In the rows, 128 means zero.
Here are made-up elements, facts about them, and rows of numbers that follow some of those facts. Name the element behind each unnamed row.

Some elements and their rows:
puflu: [125 109  94  53  98 119 141 136 116 136 140 147 121 123 163 160 227 125
 141 102 134 125 140 103 122 191 144 150 130 115 140 125 130 151 119 140
  86 116 127]
flefos: [123 127 106  65  97 139 137 129  98 154 154 164 109 120 172 162 185 117
 132 107 134 126 133 124 132 151 132 142 137 115 142 109 137 142 109 137
  58  89 135]
zulatun: [128 120  98  56  99 135 135 125 100 146 147 169 117 122 162 167 201 106
 130 103 144 120 140 124 124 163 135 135 131 104 148 116 135 147  99 125
  66  98 141]
baduman: [115 109  89  70  91 121 135 115 117 165 115 129 114  86 157 157 208 109
 143  80 151 124 132  89 113 187 148 148 129 110 130 101 139 155 127 146
  96 118 152]
sefir: [113 109 109  72 100 115 133 122  98 155 132 136 105 105 160 155 190 117
 142  87 134 138 140 112 124 175 136 157 139 125 132  98 146 136 127 152
  78 102 137]
stabrur: [109 119 115  87  96  93 137 115 114 160 133 144  82 116 146 158 215  85
 168 109 137 135 147 142 117 153 156 168 125 114 140 118 173 150 163 145
  86  96 156]
vebuk: [100 112 109  98  86 102 144 115 130 176 123 129  80  99 147 152 215  84
 169 106 140 129 129 123 112 158 161 170 118 110 131 114 166 167 175 141
  97 112 159]
saskos: [126 120 119  54 123 133 139 136  85 137 156 168 117 121 169 159 192 129
 148 118 133 139 151 149 115 164 133 168 144 134 142 139 143 119 110 135
  69  81 123]
studedol: [120 125 117  65 105 138 134 125  89 158 151 165 108 105 164 160 177 114
 140 104 142 129 140 131 122 156 127 148 143 118 132 118 146 130 113 137
  65  88 140]
didil: [126 124  97  62 108 130 135 129  91 158 137 166 123 100 158 169 196 102
 137 102 144 127 145 125 125 160 134 151 136 109 141 129 134 130 100 125
  79  92 154]
soni: [123 128 109  75  95 135 141 135 108 155 108 144 105  87 163 158 193  89
 164  82 142 108 114  70  99 200 137 153 136 110 133 115 152 166 139 143
  77 123 127]
dinir: [123 126 106  70 113 141 122 122  73 143 143 168 106 113 160 172 158 102
 133 101 122 140 145 137 119 152 114 148 142 124 148  90 146 118  92 136
  52  84 135]
galun: [121 131 101  71  88 132 146 135 125 162 137 130 105 111 177 149 213 123
 149 100 139 125 112  79 120 189 163 151 133 121 127 120 137 166 145 145
  79 114 118]
segru: [118 126 119  65 105 139 135 127  84 155 147 165 109 101 167 159 177 109
 141 104 141 129 141 131 122 158 131 153 145 119 137 118 145 131 114 130
  66  90 142]
mili: [125 112  97  59 111 139 127 117  95 133 160 165 115 138 164 166 173 141
 124 106 127 144 144 140 131 158 115 140 136 130 148  91 129 119  96 144
  54  90 119]
planugam: [147 109 123  48 112 131 152 161  56 135 148 152 111 123 199 156 224 121
 123 102 135 135 181 141 115 156 132 176 153 101 163 135 150 166  89 103
  52  98 144]
rubrir: [118 135 109  57 109 136 135 141 103 134 137 147 116 105 157 161 181 123
 153 104 124 128 119  80 110 197 135 156 139 137 122 124 136 131 124 150
  79 101 103]
flabir: [100 116 111  96  83 101 142 112 126 180 121 129  81 101 145 153 212  79
 168 102 139 127 130 120 111 156 161 170 115 111 133 110 164 167 172 146
  94 110 161]

There are 5 kinds of fact about the elements: ρ, δ, Π, μ, γ.
ρ: points at; δ: hangs directly under; Π: is of sort; μ: belongs to class; γ: refers to
mupleni | δ storis | Π 254 | μ b | γ lukek
fida | δ flidas | Π 174
grozal | δ kevik | Π 73 | μ a
tegik | ρ klistol | δ flidas | Π 919 | μ b
firam | δ zulatun | Π 73 | μ a
rebis | ρ soni | δ didil | Π 841 | μ a
drogiklum | δ brefal | Π 73
sisas | δ flefos | Π 919 | μ a
staflus | ρ mopum | δ kifumul | Π 841 | μ b
puflu | δ flefos | Π 174 | μ c | γ lodelus mupleni
skazi | δ kifumul | Π 841 | μ a
plobun | δ skapluru | Π 919
tilem | ρ plusko | δ segru | Π 254 | μ a | γ baduman
kevik | δ flidas | Π 73 | γ skefan
fuplon | δ detrum | Π 841 | μ a
grofi | δ studedol | Π 841 | μ a
drokladel | δ fida | Π 254 | μ a
klamum | ρ zoskobren | δ kaskom | Π 254 | μ b
rukla | ρ tavar | δ studedol | Π 254 | μ a
segru | Π 254
bagu | δ skapluru | Π 254 | γ kevik
dreflal | δ kevik | Π 841 | μ a
plekli | ρ dekun | δ kaskom | Π 841 | μ b
zilim | δ detrum | Π 841 | μ b
laper | ρ miskur | δ kaskom | Π 174 | μ a
klestasku | δ drogiklum | Π 841 | μ b
vodras | ρ luflu mili | δ kloplol | Π 841 | μ b | γ brofak fladruzok replak
flidas | Π 919
gruzis | δ skapluru | Π 174
luflu | ρ mili | δ kloplol | Π 73 | μ b | γ kleflas puflu
grukan | δ brefal | Π 841 | μ a
sodes | δ segru | Π 174 | μ b | γ kliskil maflames
lodelus | δ flidas | Π 254 | μ b | γ skefan lukek kevik
rinak | δ flefos | Π 841 | μ b
bigan | δ pludrem | Π 174 | μ c
zulatun | Π 174 | γ baduman lukek
kaskom | δ pludrem | Π 841
vebuk | ρ tudek nobruk gika stabrur | δ plonus | Π 841 | μ a
skefan | δ plarul | Π 254 | μ b
bifekler | ρ stuges rebis kliskil | δ didil | Π 73 | μ a
bruledril | ρ saskos logra | δ treton | Π 841 | μ a
mili | ρ dufluk | δ kloplol | Π 174 | μ b
stekem | δ ziflis | Π 841 | γ skefan
saskos | δ treton | Π 254 | μ b
skapluru | Π 254 | γ simiso
dripli | δ floklas | Π 254 | μ a | γ baver fladruzok rostu
lufuskos | δ fida | Π 841 | μ a
pleda | ρ grister nobruk | δ plonus | Π 254 | μ a | γ zulatun mupleni kevik
dinir | ρ klistol tegik lodelus rostu | δ flidas | Π 841 | μ b
kifumul | δ tunager | Π 254 | γ floklas
drosimel | ρ treskagrak | δ tunager | Π 919 | μ a
bokik | ρ rukla | δ studedol | Π 254 | μ a | γ skefan
studedol | δ didil | Π 254
kliskil | δ didil | Π 254 | μ c | γ skefan bokik
logri | ρ sefir baduman | δ drufe | Π 841 | μ c
trikliplir | ρ rubrir | δ drusto | Π 73 | μ a
kludre | δ tunager | Π 919 | μ a
sifu | δ plobun | Π 174 | μ b
flisok | δ skapluru | Π 841
vepa | δ treton | Π 254
miskur | ρ laper | δ kaskom | Π 841 | μ a
stuges | ρ rebis | δ didil | Π 841 | μ a
soni | ρ bifekler | δ didil | Π 841 | μ a
galun | δ pludrem | Π 174 | μ a
feril | ρ flibilom | δ segru | Π 919 | μ b
terun | δ ziflis | Π 254 | μ c | γ bokik
tudek | δ plonus | Π 841 | μ a
plarul | δ brefal | Π 254 | γ baver dolin
zatru | δ ziflis | Π 254 | μ a
sokluk | ρ stuli | δ letu | Π 254 | μ a
napetrom | δ flidas | Π 841 | γ drufe tilem soni trikliplir
dufluk | δ kloplol | Π 841 | μ a
treskagrak | ρ planugam | δ tunager | Π 174 | μ b
trolel | δ zulatun | Π 254 | μ a | γ terun bagu
besku | δ gruzis | Π 841 | μ b
tifles | δ pludrem | Π 73 | μ c
petafu | δ letu | Π 841 | μ a
plusko | ρ tilem | δ segru | Π 174 | μ c
tostak | ρ logra | δ treton | Π 254 | μ a | γ broklim stebrek sabrukas
pati | ρ keganos | δ stekem | Π 73 | μ a
rabos | δ fida | Π 841 | μ b
bobin | δ flisok | Π 841 | μ b | γ bokik
flefos | δ zulatun | Π 174
teklu | ρ dera | δ kifumul | Π 174 | μ c
rostu | ρ tegik lodelus | δ flidas | Π 841 | μ b | γ fladruzok
drido | ρ teklu | δ kifumul | Π 254 | μ b
floklas | δ plonus | Π 841
tunager | Π 73
bofin | Π 841
rubrir | δ drusto | Π 841 | μ c
gozuzas | ρ gudim brofak | δ drogiklum | Π 254 | μ b
tuzus | ρ petafu | δ letu | Π 841 | μ b
dera | δ kifumul | Π 841 | μ c
storis | Π 254
logra | δ treton | Π 841 | μ c | γ kleflas simiso maflames
skizupun | δ skapluru | Π 841 | μ a | γ rostu kevik
keganos | ρ sabrukas | δ stekem | Π 841 | μ a
tavar | ρ grofi bokik | δ studedol | Π 254 | μ a
lezi | ρ viflir | δ lukek | Π 841 | μ b
baver | ρ rabos | δ fida | Π 841 | μ a | γ bagu mupleni
stuli | ρ nezus tuzus fikler | δ letu | Π 254 | μ a
dreso | δ drogiklum | Π 841 | μ a | γ dolin
dolin | δ segru | Π 73 | μ c
mozi | ρ treskagrak | δ tunager | Π 73 | μ b
nezus | δ letu | Π 919 | μ a
brofak | ρ bigus | δ drogiklum | Π 841 | μ b | γ drufe trikliplir
didil | Π 73 | γ baver dripli
planugam | δ tunager | Π 174 | μ b | γ fida lukek
fikler | ρ petafu | δ letu | Π 73 | μ b
futrar | δ brefal | Π 73 | μ b
dabro | ρ flabir | δ plonus | Π 841 | μ a
trivope | δ drusto | Π 174 | μ b | γ gozuzas skizupun
dekun | ρ zoskobren | δ kaskom | Π 174 | μ a
gika | δ plonus | Π 254 | μ b
grister | ρ maflames | δ plonus | Π 254 | μ b
vuvumo | ρ puflu | δ flefos | Π 254 | μ c
letu | δ plonus | Π 841
brimal | ρ bigus | δ drogiklum | Π 254 | μ a
lukek | δ tunager | Π 841 | γ skefan
treton | Π 841
drufe | δ treton | Π 919 | γ bagu detrum
kleflas | δ milen | Π 73 | μ a
flabir | ρ nobruk | δ plonus | Π 841 | μ a
flezir | ρ saskos tostak bruledril | δ treton | Π 841 | μ b
detrum | δ plonus | Π 841 | γ bagu
milen | δ skapluru | Π 174 | γ simiso lukek fladruzok
stobru | ρ puflu fladruzok | δ flefos | Π 174 | μ b
baduman | ρ sefir | δ drufe | Π 254 | μ a | γ baver replak rostu kevik
maka | δ bagu | Π 841 | μ b | γ kleflas mupleni bokik
brefal | Π 841 | γ stekem
kloplol | δ ziflis | Π 73
viflir | ρ lezi | δ lukek | Π 841 | μ b
bigus | ρ klestasku dreso | δ drogiklum | Π 919 | μ b
sabrukas | δ stekem | Π 73 | μ a | γ planugam
ziflis | Π 73
stebrek | δ plobun | Π 841 | μ c | γ floklas
stabrur | ρ vebuk | δ plonus | Π 254 | μ c
sefir | ρ logri gekla | δ drufe | Π 254 | μ c
brasovel | ρ skazi | δ kifumul | Π 841 | μ a
dezil | δ ziflis | Π 73 | μ c | γ drufe
nafla | δ kevik | Π 841 | μ a
drustan | δ kifumul | Π 254 | μ b
klistol | δ flidas | Π 73 | μ b
mopum | ρ dera brasovel | δ kifumul | Π 254 | μ c
maflames | δ plonus | Π 174 | μ b | γ lukek bagu
flibilom | ρ dolin | δ segru | Π 841 | μ a
kipel | δ vepa | Π 254 | μ c | γ dolin mupleni
flubrak | ρ besku | δ gruzis | Π 174 | μ a | γ tudek fida soni
nobruk | ρ grister | δ plonus | Π 919 | μ a
gekla | ρ baduman | δ drufe | Π 919 | μ a
bekles | ρ rabos | δ fida | Π 919 | μ a
gudim | δ drogiklum | Π 73 | μ a
pludrem | Π 254
fladruzok | ρ rinak vuvumo | δ flefos | Π 841 | μ c
storos | ρ skefan | δ plarul | Π 841 | μ b | γ planugam
drusto | δ ziflis | Π 254
broklim | ρ treskagrak drosimel | δ tunager | Π 841 | μ c | γ bokik soni
replak | δ bofin | Π 73 | μ a | γ lukek
druful | ρ futrar grukan | δ brefal | Π 841 | μ c
simiso | δ napetrom | Π 841 | μ a | γ kleflas lukek soni rostu
tretam | ρ drustan drido | δ kifumul | Π 841 | μ c
fetrafim | δ zulatun | Π 254
klugil | ρ terun | δ ziflis | Π 841 | μ b | γ skefan
dase | ρ galun | δ pludrem | Π 841 | μ c
plonus | Π 174
drukam | δ segru | Π 73 | μ a
doga | δ pludrem | Π 174 | μ a | γ kifumul kevik
zoskobren | δ kaskom | Π 919 | μ a
destete | ρ vuvumo puflu sisas | δ flefos | Π 73 | μ c

Name these rows:
No name comes twice in this set of rows, the named rows included.
[119 139 119  93 107  90 139 111 101 159 147 184  74 138 144 171 217  48
 178 141 127 134 162 186 119 126 150 174 117 108 162 151 185 132 163 130
  74  69 159] => fikler
[130 130 104  63 108 131 131 127  86 137 157 166 104 139 172 164 184 117
 131 111 128 137 148 135 127 152 124 146 137 120 152 107 147 128 102 132
  52  87 122] => sifu
[117 115 124  72 116 106 140 124 101 143 151 176  95 128 152 161 215  96
 166 137 134 138 163 182 114 144 149 177 124 117 146 147 164 131 144 127
  78  79 146] => gika
[152 126 142  42 117 146 175 182  30 123 156 141  85  82 223 146 213 133
 109  84 138 123 191 141 140 116 158 220 183  96 142 164 166 159  85  74
  70 104 144] => drustan
[113 134 119  90 109  93 136 117  97 149 145 178  72 136 134 169 210  52
 180 143 125 133 160 183 108 119 151 175 111 106 155 138 187 136 160 126
  72  71 158] => tuzus
[133 127 126  69  86 141 178 171  59 156 118  94  77  49 216 135 214 113
 116  54 147 118 159  78 137 139 177 211 171  94 124 125 164 193 116  90
  85 135 157] => brasovel
[111 114 100  77  98 118 126 122  95 154 125 134 102 106 156 160 173 106
 138  84 131 139 135 102 123 169 128 148 137 121 129  80 148 138 120 152
  71 107 139] => druful
[147 135 135  59 103 143 162 170  13 134 137 133  72  75 212 154 183  94
  96  66 130 127 188 133 142 100 145 204 179  91 149 122 174 161  77  75
  52 105 162] => staflus
[135 123 138  51  95 132 181 189  48 132 133 110  85  65 216 139 225 126
 114  66 136 120 174 102 139 136 166 222 176  99 127 148 161 183 108  87
  86 127 146] => dera
[116 121  92  62 100 111 132 129  96 148 127 140 115  98 153 163 203 108
 140  88 140 131 145 106 121 182 147 149 133 110 128 109 147 135 116 139
  91 107 145] => kipel
[130 128 101  71 105 130 125 121  81 144 152 166  98 137 168 170 171 106
 123 102 129 144 145 139 131 146 122 136 137 118 157  89 149 127  92 139
  45  82 133] => stobru
[151 131 134  53 110 141 169 174  23 127 148 137  81  78 220 149 198 112
 105  76 139 126 192 138 144 113 152 213 180  91 146 147 172 160  81  78
  57 101 149] => drido
[102 122 117  97  89  92 151 120 138 171 126 141  75 107 140 151 238  70
 195 131 140 123 128 133 104 156 182 183 107 107 131 153 181 174 202 139
 108 105 156] => petafu

Now the same elements, written a new way:
Some rows with their names:
mupleni: [123 140 109  91 138 165 133 114 142  94 151 127 143 173]
grofi: [144 126 127 104 144 133 158 128 182 104 172 135 149 137]
feril: [144 130 144  86 175 175 143 117 167 108 148 137 153 146]
tifles: [ 98 113 160 111 174 163 172 156 144 113 158 136 141 166]
flibilom: [153 126 139  95 166 138 167 120 196 109 167 133 143 150]
plusko: [117 113 176  98 204 173 180 150 154 102 156 130 138 172]
plonus: [144 113 145 161 183 175 166 117 184  59 144 148 187 149]
gozuzas: [139 134 136  80 172 170 139 120 167 113 146 139 151 154]
flidas: [136 119 157 142 160 184 153 123 183 115 147 135 155 111]
sokluk: [151 125 111 103 181 131 165 128 205  69 150 138 192 188]
drosimel: [153 134 165  73 151 152 154 125 189 153 177 115  98  94]
mozi: [142 139 175  72 157 181 143 113 156 154 166 132  85 107]
baduman: [143 135  92  88 158 146 208 114 191 115 150 123 136 147]
keganos: [154 127 136  92 166 137 165 122 193 109 168 132 143 155]
sabrukas: [142 128 109 110 149 137 163 121 176  93 173 129 130 149]
gika: [132 126 107 110 169 160 135 125 166  71 140 150 200 178]
dabro: [150 121 117 107 184 130 169 120 201  70 158 142 188 192]
dinir: [146 130 145  84 175 169 145 115 162 111 153 142 144 160]

Rows to name:
No name comes twice in this set of rows, the named rows included.
[139 117 137 153 167 184 156 116 178 116 152 138 126 127] => didil
[133 123 128 139 156 179 148 120 178 118 145 129 140 131] => skapluru
[142 123  94 104 152 139 153 130 183 107 165 127 139 136] => trolel
[151 126 117  87 186 174 146 115 162 112 152 139 128 164] => brofak
[150 136 181  70 166 186 144 114 152 139 171 128  88 100] => treskagrak
[106 117 161  90 192 167 167 158 159 127 147 127 145 181] => vuvumo
[146 130 129  89 183 171 148 110 160 101 153 139 124 169] => luflu
[121 119 187 137 114 184 145  92 170 147 152 113  71  92] => lukek
[132 126 189 132 143 189 154 115 174 165 165 130  87  69] => tunager
[146 122 104 114 161 130 160 133 191  56 157 138 202 168] => nezus
[108 119 200  78 184 182 177 149 143 152 171 118  87 125] => teklu
[134 119  87 110 190 137 161 111 206  76 154 132 184 198] => pleda

